Below is a small trained network, with its code and all its weights. Each question gives an input and a class and asks what happens when units are switched off, that is, made to give their printed mean instead of their output.

import numpy as np


def w(rows, s, z=0):
    codes = np.array(rows[::2]) - 128.0
    scale = np.full(codes.shape[1], s)
    scale[-1] = z or s
    return codes * scale


def f(y):
    return y / 2 * (1 + np.tanh(0.7978845608 * (y + 0.044715 * y**3)))


def log_softmax(a):
    a = a - a.max(-1, keepdims=True)
    return a - np.log(np.exp(a).sum(-1, keepdims=True))


def net(x, mask):
    res = np.array(x, float).reshape(1, 6) / 4 @ E
    y = f(res @ A[0][:, :-1].T + A[0][:, -1])
    res = res + np.where(mask, y, B[0][:, -1]) @ B[0][:, :-1]
    return log_softmax(res[-1] @ U[:, :-1].T + U[:, -1])


A, B = {}, {}
E = w([
[129,120,143,142,137,123,131,122,108,140],'x0',
[163,167,170,143,225,97,126,223,232,229],'x1',
[24,253,61,182,51,85,121,172,61,224],'x2',
[30,205,248,179,113,195,79,66,185,90],'x3',
[176,106,74,231,127,253,19,198,107,117],'x4',
[141,139,140,145,133,109,131,140,110,112],'x5',
],0.0068)
A[0] = w([
[97,177,104,157,98,138,157,145,99,182,79],'n0',
[100,144,108,139,39,128,155,147,134,197,100],'n1',
[190,80,29,107,132,100,191,195,82,156,86],'n2',
[130,60,150,162,159,124,147,118,154,88,68],'n3',
[171,158,155,136,207,83,100,183,216,179,19],'n4',
[186,80,30,102,157,108,166,145,89,163,127],'n5',
[176,49,185,62,195,178,121,129,162,116,162],'n6',
[172,156,161,126,154,128,124,149,187,207,61],'n7',
[113,123,94,132,76,114,96,66,108,73,29],'n8',
[161,73,51,110,156,105,155,131,94,176,76],'n9',
[33,184,85,142,87,115,158,161,94,183,120],'n10',
[179,132,96,177,113,184,76,131,107,102,30],'n11',
[182,70,152,100,181,138,129,102,183,84,88],'n12',
[64,174,201,151,146,156,109,128,177,106,99],'n13',
[171,120,109,200,145,194,58,212,123,147,49],'n14',
[121,201,101,135,90,125,131,142,105,171,43],'n15',
[206,76,192,100,144,170,166,104,167,10,133],'n16',
[71,175,195,153,106,209,139,47,154,111,126],'n17',
[206,132,77,76,134,89,155,127,78,168,49],'n18',
[152,106,104,196,125,214,39,173,124,133,64],'n19',
[103,95,86,117,66,147,122,75,33,30,2],'n20',
[108,122,120,112,91,172,143,57,36,56,22],'n21',
[138,157,143,140,254,111,128,228,200,211,60],'n22',
[92,134,204,51,96,63,165,75,126,136,25],'n23',
[104,134,158,87,139,25,197,88,172,180,31],'n24',
[70,155,186,177,163,174,106,78,149,114,99],'n25',
[124,79,53,108,74,118,146,107,60,72,63],'n26',
[65,192,80,147,65,97,121,158,86,138,117],'n27',
[95,206,90,152,117,116,127,175,104,202,88],'n28',
[108,87,88,153,165,137,38,108,128,146,26],'n29',
[73,142,166,52,146,48,207,115,149,150,28],'n30',
],0.0076,0.002)
B[0] = w([
[159,132,89,129,172,128,103,44,111,128,188],'n0',
[140,89,103,153,181,133,99,101,130,116,184],'n1',
[170,213,184,136,79,98,29,140,203,100,222],'n2',
[121,133,128,119,180,115,133,95,127,127,164],'n3',
[85,50,112,165,99,112,180,185,159,195,218],'n4',
[147,222,190,158,83,84,38,155,205,113,211],'n5',
[109,164,71,162,196,114,101,63,104,146,233],'n6',
[79,53,152,153,91,98,164,145,112,178,187],'n7',
[70,95,98,132,75,98,161,156,145,170,174],'n8',
[160,207,183,176,102,108,72,157,145,114,185],'n9',
[151,126,82,152,211,104,106,78,123,121,233],'n10',
[160,147,135,91,109,157,182,149,69,122,191],'n11',
[145,126,82,171,216,121,119,102,87,146,212],'n12',
[137,204,188,127,87,64,90,171,200,94,203],'n13',
[178,114,130,49,123,194,192,170,67,65,227],'n14',
[129,139,75,156,165,130,110,76,91,128,180],'n15',
[116,122,62,181,214,127,104,2,119,160,252],'n16',
[157,181,176,127,105,67,49,176,193,112,222],'n17',
[130,164,156,137,113,129,74,146,144,96,181],'n18',
[210,152,126,80,99,176,172,164,61,69,234],'n19',
[58,39,125,141,78,116,207,154,143,196,230],'n20',
[53,42,129,155,80,87,162,180,142,201,212],'n21',
[34,31,131,166,57,110,192,139,134,221,254],'n22',
[172,156,111,43,111,196,153,173,64,75,198],'n23',
[178,122,134,84,111,190,170,153,75,57,211],'n24',
[152,163,183,132,109,97,51,160,183,73,200],'n25',
[84,107,157,152,109,74,158,174,149,163,203],'n26',
[96,131,64,176,197,145,116,44,90,140,221],'n27',
[98,122,99,159,180,145,114,70,105,134,220],'n28',
[145,139,126,80,106,159,153,107,105,90,152],'n29',
[182,126,123,31,108,183,164,137,72,67,212],'n30',
],0.0067,0.0085)
U = w([
[117,132,50,173,254,124,94,19,118,158,235],'0',
[141,198,198,142,82,82,29,141,224,122,168],'1',
[53,44,122,156,67,100,208,143,155,216,97],'2',
[181,133,115,44,109,223,194,140,58,80,2],'3',
],0.0095,0.00083)

Each question gives the input, the list of numbers given to net, and the class t.
The units are the neurons (one row each of A and B). Each row of codes is followed by its name. A weight is (code - 128) times the scale printed after its matrix; where a second scale follows, it is the last column's (A, B and U).
mask holds one flag per neuron, in row order. A switched-off neuron (its flag False) gives its mean, the last column of its row in B, instead of its output. The means were averaged over made-up inputs and are rounded, as every weight is.
A unit's drop is (log p(t) with every unit on - log p(t) with that unit switched off) / (log p(t) with every unit on - log p(t) with every unit switched off).
The circuit of an input: a set's keep is (log p(t) with only the set's units on - log p(t) with every unit switched off) / (log p(t) with every unit on - log p(t) with every unit switched off). Starting from the 12 units with the biggest drops (on a tie, the unit counted first), units are removed one at a time, each time the one whose removal leaves the highest keep (on an exact tie, the one counted first), for as long as the keep stays at least 0.8.
units of the circuit, in order: the units of the circuit, biggest drop first
unit that matters most: the unit with the biggest drop
top k neurons: the k neurons with the biggest drops, biggest first
drop when u is switched off: that unit's drop, to one decimal
input [-4,6,2,-4,8,1], class 3: unit that matters most -> n14
input [0,-1,0,0,-2,-6], class 3: top 2 neurons -> (n22 n16)
input [6,7,-7,7,-4,-8], class 0: top 2 neurons -> (n16 n6)
input [-3,-5,-3,-5,1,-6], class 1: units of the circuit, in order -> (n5 n2)
input [-7,4,-2,-5,6,7], class 3: top 3 neurons -> (n14 n19 n17)
input [-4,-2,-5,-1,7,5], class 3: top 2 neurons -> (n19 n14)
input [-6,2,4,7,-8,4], class 3: top 3 neurons -> (n30 n23 n24)
input [0,8,-4,5,7,-3], class 2: top 2 neurons -> (n22 n4)
input [1,-7,0,-6,3,1], class 2: top 2 neurons -> (n20 n21)
input [-5,2,4,-7,-8,-2], class 3: top 3 neurons -> (n30 n24 n23)
input [-3,8,-7,-6,0,-3], class 2: top 3 neurons -> (n22 n4 n7)
input [3,-5,4,3,4,-8], class 2: top 4 neurons -> (n20 n16 n21 n6)
input [6,-5,1,5,3,-2], class 1: top 3 neurons -> (n17 n22 n25)
input [-1,-1,-5,-7,-7,7], class 1: unit that matters most -> n5
input [8,-3,6,-2,-8,-7], class 3: drop when n16 is switched off -> 0.1
input [-1,5,-2,-5,-1,-3], class 1: drop when n2 is switched off -> 0.8
input [-6,-6,2,0,8,5], class 3: drop when n19 is switched off -> 1.1
